Below is a small trained network, with its code and all its weights. Each question gives an input and a class and asks what happens when units are switched off, that is, made to give their printed mean instead of their output.

import numpy as np


def w(rows, s, z=0):
    codes = np.array(rows[::2]) - 128.0
    scale = np.full(codes.shape[1], s)
    scale[-1] = z or s
    return codes * scale


def norm(h):
    return h / np.sqrt((h * h).mean(-1, keepdims=True) + 1e-5)


def f(y):
    return np.maximum(y, 0)


def log_softmax(a):
    a = a - a.max(-1, keepdims=True)
    return a - np.log(np.exp(a).sum(-1, keepdims=True))


def net(x, mask):
    res = np.array(x, float).reshape(1, 8) / 4 @ E
    u = 0
    for l in range(4):
        y = f(norm(res) @ A[l][:, :-1].T + A[l][:, -1])
        res = res + np.where(mask[u : u + 5], y, B[l][:, -1]) @ B[l][:, :-1]
        u += 5
    return log_softmax(norm(res)[-1] @ U[:, :-1].T + U[:, -1])


A, B = {}, {}
E = w([
[202,130,46,129,173,86],'x0',
[124,122,129,62,123,105],'x1',
[93,109,101,122,169,153],'x2',
[97,103,162,146,81,180],'x3',
[227,140,77,180,182,154],'x4',
[107,114,174,73,170,212],'x5',
[115,101,133,216,108,108],'x6',
[143,112,163,142,254,89],'x7',
],0.0058)
A[0] = w([
[83,199,152,144,231,207,17],'L0N1',
[99,160,178,62,209,3,254],'L0N2',
[130,92,131,108,41,49,78],'L0N3',
[70,87,235,105,49,175,94],'L0N4',
[131,163,105,128,93,70,24],'L0N5',
],0.0066,0.0019)
B[0] = w([
[122,63,196,74,98,84,189],'L0N1',
[122,21,147,160,3,163,248],'L0N2',
[90,60,139,63,152,130,193],'L0N3',
[124,232,90,93,136,235,253],'L0N4',
[172,41,121,66,33,172,164],'L0N5',
],0.0063,0.0046)
A[1] = w([
[174,169,163,65,41,196,167],'L1N1',
[230,118,119,96,140,136,26],'L1N2',
[208,50,185,41,240,158,3],'L1N3',
[83,110,185,242,145,135,124],'L1N4',
[207,100,2,228,99,139,202],'L1N5',
],0.0054,0.00061)
B[1] = w([
[122,174,90,135,203,152,255],'L1N1',
[45,201,192,180,128,254,177],'L1N2',
[132,28,165,142,98,224,204],'L1N3',
[150,170,82,163,157,91,176],'L1N4',
[222,166,94,95,237,113,255],'L1N5',
],0.006,0.0047)
A[2] = w([
[149,71,216,169,178,206,116],'L2N1',
[141,94,104,161,175,191,254],'L2N2',
[41,1,130,137,122,41,177],'L2N3',
[137,77,195,80,147,198,91],'L2N4',
[60,98,166,2,104,154,114],'L2N5',
],0.0064,0.0028)
B[2] = w([
[137,74,92,43,126,59,221],'L2N1',
[220,206,187,128,111,116,254],'L2N2',
[131,134,184,108,78,65,187],'L2N3',
[189,111,208,129,126,202,217],'L2N4',
[161,63,101,253,147,93,239],'L2N5',
],0.0069,0.0055)
A[3] = w([
[2,167,219,161,100,166,166],'L3N1',
[238,105,67,134,76,88,251],'L3N2',
[94,131,71,168,195,41,28],'L3N3',
[218,108,121,176,101,113,67],'L3N4',
[209,5,39,85,68,176,176],'L3N5',
],0.0064,0.0022)
B[3] = w([
[230,246,30,110,83,208,182],'L3N1',
[56,157,117,106,134,28,254],'L3N2',
[161,220,152,139,165,103,142],'L3N3',
[123,254,165,141,132,134,197],'L3N4',
[28,92,138,143,232,108,244],'L3N5',
],0.0058,0.0067)
U = w([
[12,124,2,96,136,71,1],'0',
[151,23,213,84,172,194,115],'1',
[109,210,82,117,48,249,189],'2',
[81,27,189,122,41,2,148],'3',
[208,205,87,161,198,30,141],'4',
],0.0096,0.0037)

Each question gives the input, the list of numbers given to net, and the class t.
The units are the neurons (one row each of A and B). Each row of codes is followed by its name. A weight is (code - 128) times the scale printed after its matrix; where a second scale follows, it is the last column's (A, B and U).
mask holds one flag per neuron, layer by layer. A switched-off neuron (its flag False) gives its mean, the last column of its row in B, instead of its output. The means were averaged over made-up inputs and are rounded, as every weight is.
A unit's drop is (log p(t) with every unit on - log p(t) with that unit switched off) / (log p(t) with every unit on - log p(t) with every unit switched off).
The circuit of an input: a set's keep is (log p(t) with only the set's units on - log p(t) with every unit switched off) / (log p(t) with every unit on - log p(t) with every unit switched off). Starting from the 12 units with the biggest drops (on a tie, the unit counted first), units are removed one at a time, each time the one whose removal leaves the highest keep (on an exact tie, the one counted first), for as long as the keep stays at least 0.8.
circuit, biggest first: the units of the circuit, biggest drop first
unit that matters most: the unit with the biggest drop
top k neurons: the k neurons with the biggest drops, biggest first
top k neurons in layer l: the k neurons of layer l with the biggest drops, biggest first
drop when u is switched off: that unit's drop, to one decimal
input [-8,6,0,-7,7,-2,3,-8], class 4: unit that matters most => L0N2
input [6,1,-6,8,0,-8,6,-4], class 0: circuit, biggest first => L2N2, L0N3, L3N5, L2N4
input [7,-4,5,-3,5,-2,-8,8], class 1: circuit, biggest first => L1N3, L0N2
input [7,-2,0,-1,8,6,-7,-2], class 1: circuit, biggest first => L1N3, L0N4
input [3,0,4,-7,7,6,-2,1], class 1: circuit, biggest first => L1N3, L0N1
input [3,6,4,-1,-2,5,4,-8], class 0: top 3 neurons => L1N2, L2N5, L3N5
input [0,-4,2,1,-7,2,8,7], class 3: top 3 neurons => L2N3, L0N2, L2N1
input [-7,4,-2,-5,-6,-5,-2,-2], class 2: top 2 neurons in layer 1 => L1N5, L1N1
input [-7,5,-5,2,-2,-2,0,5], class 2: top 2 neurons => L0N4, L3N1
input [-3,4,-8,2,-4,-5,3,0], class 2: top 2 neurons => L0N4, L2N1
input [-7,-2,-5,0,-5,-5,5,4], class 2: circuit, biggest first => L0N4, L3N1
input [3,-7,2,-1,-5,0,0,-4], class 0: top 4 neurons => L1N2, L0N3, L2N4, L2N5
input [-1,-1,7,-8,-1,8,-7,-7], class 1: top 2 neurons in layer 0 => L0N1, L0N4
input [-3,4,6,-8,-1,-5,7,-2], class 3: unit that matters most => L2N3
input [-1,2,6,-7,6,5,5,0], class 1: top 2 neurons => L1N3, L0N1
input [3,8,-4,-5,2,-2,6,5], class 3: top 2 neurons in layer 1 => L1N1, L1N4
input [0,8,-5,7,-4,7,5,1], class 2: drop when L0N4 is switched off => 1.5
input [1,3,2,3,0,2,4,8], class 3: drop when L3N4 is switched off => 0.0
input [-3,0,0,-7,-7,6,2,-3], class 2: drop when L0N4 is switched off => 0.1
